Each row has two labels, one from each of two sets.
+1.41  +2.40  +0.10  +0.27  -0.79  -0.45  +1.62  -2.12  -2.62  -1.08  +3.09  +3.83  +0.40  -0.66  +3.88  -0.14
zar D
+0.05  -0.66  +0.42  -2.96  +1.73  +1.28  -0.23  -0.11  +0.43  +0.25  -0.60  +0.31  -1.97  +0.80  -0.16  -4.29
suv B
-0.43  +2.51  +0.39  -5.99  +2.45  -1.00  +1.56  +0.86  -3.05  -0.67  +3.00  +6.24  +1.72  +1.16  +2.40  -1.91
zar D
+0.43  +0.60  -2.14  -0.44  -0.67  +0.19  +1.21  +0.65  -3.42  -0.36  +1.84  +3.80  -0.69  +0.02  +1.59  -3.25
fufe B
-0.02  +1.03  +0.85  -1.84  +0.48  -0.95  +2.06  -2.05  +0.72  -0.65  +1.29  +3.55  +0.53  +0.51  +0.96  +2.15
kifad D
+3.17  -0.75  -1.91  +1.14  +0.36  +0.13  +1.15  +0.07  -3.74  -1.90  +1.74  +6.14  +1.40  +1.11  +1.91  +0.49
zar D
+0.14  +1.89  +0.67  -2.88  +0.05  +1.60  +0.71  -3.25  -1.14  -0.94  -0.81  +0.69  -0.47  +0.10  -1.73  -4.35
suv B
-1.66  +2.39  -0.38  +2.02  +0.18  +0.85  -0.43  -0.63  -0.38  +0.22  +0.46  -0.84  -1.60  -0.27  +0.44  -4.99
suv D
+0.71  -0.65  -1.46  +1.14  +1.92  -0.05  +0.83  +0.65  -3.65  -0.08  +2.74  +2.29  +0.40  +0.33  +0.94  -1.42
fufe D
-1.96  +0.25  -0.08  -2.58  +1.37  +0.47  +0.46  +1.30  -2.61  -1.00  +1.73  +5.02  +0.21  +0.14  -0.34  -1.23
fufe B
-2.40  +3.77  -0.93  -0.73  -0.80  +1.20  -1.57  -1.45  -2.19  -0.69  +0.63  +8.26  -1.80  +0.73  +1.79  -6.31
suv B
+1.79  +0.91  -1.04  -1.34  -1.08  -0.09  +1.03  +2.22  -1.12  -1.10  +1.88  +3.04  +1.49  -0.23  +3.22  -1.01
zar B
+0.13  +1.38  -0.61  -0.35  +1.99  -0.87  +0.54  +0.51  -4.14  -1.48  +2.15  +4.44  -0.54  -1.07  -1.41  -2.17
fufe B
-1.08  +1.30  -1.52  -2.83  +2.78  +0.10  +0.59  +3.59  -4.88  +0.05  +2.11  +0.87  +0.36  -0.23  -2.53  -4.24
fufe B
+1.01  +0.97  -1.16  +0.84  -0.29  +0.02  +0.91  -1.98  -3.65  -0.74  +1.38  +4.79  +0.24  +1.54  +1.05  -0.77
zar D
-0.97  -0.49  -0.05  +2.12  +0.55  +1.00  +0.16  -1.64  -0.39  +0.53  +0.34  +2.93  -2.16  +0.42  -0.16  -4.21
suv D
-0.94  -0.86  -1.05  -0.26  +0.10  -0.14  +0.49  -0.46  -1.42  +0.15  +0.76  +3.22  -1.34  +0.79  +0.53  -2.88
suv D
-0.88  +1.74  +2.33  +1.38  +2.13  -0.67  +1.29  -1.03  +1.54  -0.02  +1.77  +2.60  -0.68  -0.93  +1.24  +1.46
kifad D
-0.05  +0.27  -2.35  +1.15  +0.62  -0.46  +0.01  -2.01  -4.64  -2.38  +0.72  +7.39  -0.99  -0.76  -1.10  -0.13
fufe D
-0.49  -1.60  -1.04  -1.00  +1.29  -0.25  +1.72  -0.60  -0.15  +0.32  +3.51  +3.37  +0.44  -0.20  +3.91  +1.24
zar D
+2.15  -1.48  -0.93  +4.35  -1.68  +0.02  +2.11  -0.74  +0.01  -1.00  +1.88  +3.54  +1.23  +0.88  +3.65  -0.51
zar D
+0.35  +0.25  -0.45  +1.96  +0.71  -0.82  +0.72  -1.77  -3.04  -0.29  +0.30  +3.86  -0.56  -0.06  -1.57  -0.57
fufe D
+0.94  +0.17  +0.07  +0.84  +1.36  -1.61  +0.33  +0.38  +0.33  +0.98  +1.99  +0.53  -0.14  -0.26  +0.38  -0.15
kifad D
-1.10  +1.97  -0.36  -1.00  +0.13  -0.07  +0.82  +0.06  -1.53  +0.18  -0.19  +1.99  -0.77  +1.10  -0.36  -5.69
suv B
-1.99  +2.47  -2.81  +7.57  -1.22  +1.08  -1.08  -0.69  -3.99  -0.67  +0.66  +4.95  -1.76  -0.21  -0.76  +1.53
fufe D
-1.49  +3.22  +0.15  +2.94  -1.77  -1.08  +0.58  -1.24  -1.13  -0.17  +1.74  +4.29  -0.79  +1.35  +1.35  -0.84
kifad D
+1.21  +2.27  -0.64  +4.82  +1.13  +1.02  -0.14  +1.25  -3.36  -0.96  +3.63  +2.20  -0.14  -0.21  +4.50  -1.52
zar D
-0.19  +2.07  +0.31  +0.10  +0.14  -0.40  +1.13  -2.73  -0.37  +0.04  +2.25  -1.76  +0.70  +0.99  -0.10  +1.66
zar D
-0.48  +0.17  -0.30  +1.76  -0.83  +0.22  -0.45  -1.81  -0.22  +0.40  -0.81  -3.73  -1.27  -0.38  -1.10  -3.94
suv D
-1.15  +1.07  -0.70  +1.40  -0.84  -0.17  +1.08  -0.95  -1.87  -1.83  +1.42  +8.59  -0.26  +0.28  +0.86  -0.86
zar B
-0.24  +2.61  +1.16  -3.46  +2.15  +0.25  +1.13  -2.34  -2.48  -0.80  -0.22  +1.47  +0.37  +0.48  -0.80  +0.84
zar D
+0.65  -0.58  +2.96  -0.43  +1.39  -0.20  +1.71  -0.76  -1.17  -1.11  +1.24  +4.08  -0.43  +0.00  -1.04  -1.01
zar D
-0.10  +0.26  -1.20  -1.85  -0.02  +0.52  +1.23  +0.80  -1.64  -0.39  +2.18  +4.41  +0.77  +0.80  +2.39  -0.97
zar B
-1.00  +1.27  -0.85  +2.40  -0.19  -0.37  -0.03  -0.74  -1.88  -0.21  +0.07  +0.29  -0.91  -0.65  -2.02  -1.39
suv D

Each row has two labels, one from each of two sets.
+3.13  -0.44  -1.84  -4.42  -8.61  -4.05  +0.72  +3.14  -3.15  +1.32  -0.37  -7.62  -1.65  +0.47  -1.05  +5.83
(45) W
-6.60  +0.29  -4.79  -6.80  -5.47  -2.39  -0.85  +2.16  -4.69  +1.25  -2.71  -3.35  +1.65  -3.47  -2.03  +3.35
(45) W
-8.35  -1.87  -6.09  -2.04  -5.13  -3.76  -1.26  +0.73  -1.58  +1.25  -1.93  +0.70  -0.43  -6.68  -2.29  +1.45
(45) K
-1.05  -0.85  +0.41  -7.51  -5.25  -3.03  -0.99  +3.38  -1.96  +1.41  -1.07  -6.22  +1.50  -1.83  -0.87  +5.41
(45) K
-4.45  -1.03  -8.64  -4.63  -5.05  -2.16  +0.07  +2.60  -0.57  -1.43  -1.34  -1.51  +0.77  -2.47  -1.21  +1.43
(47) W
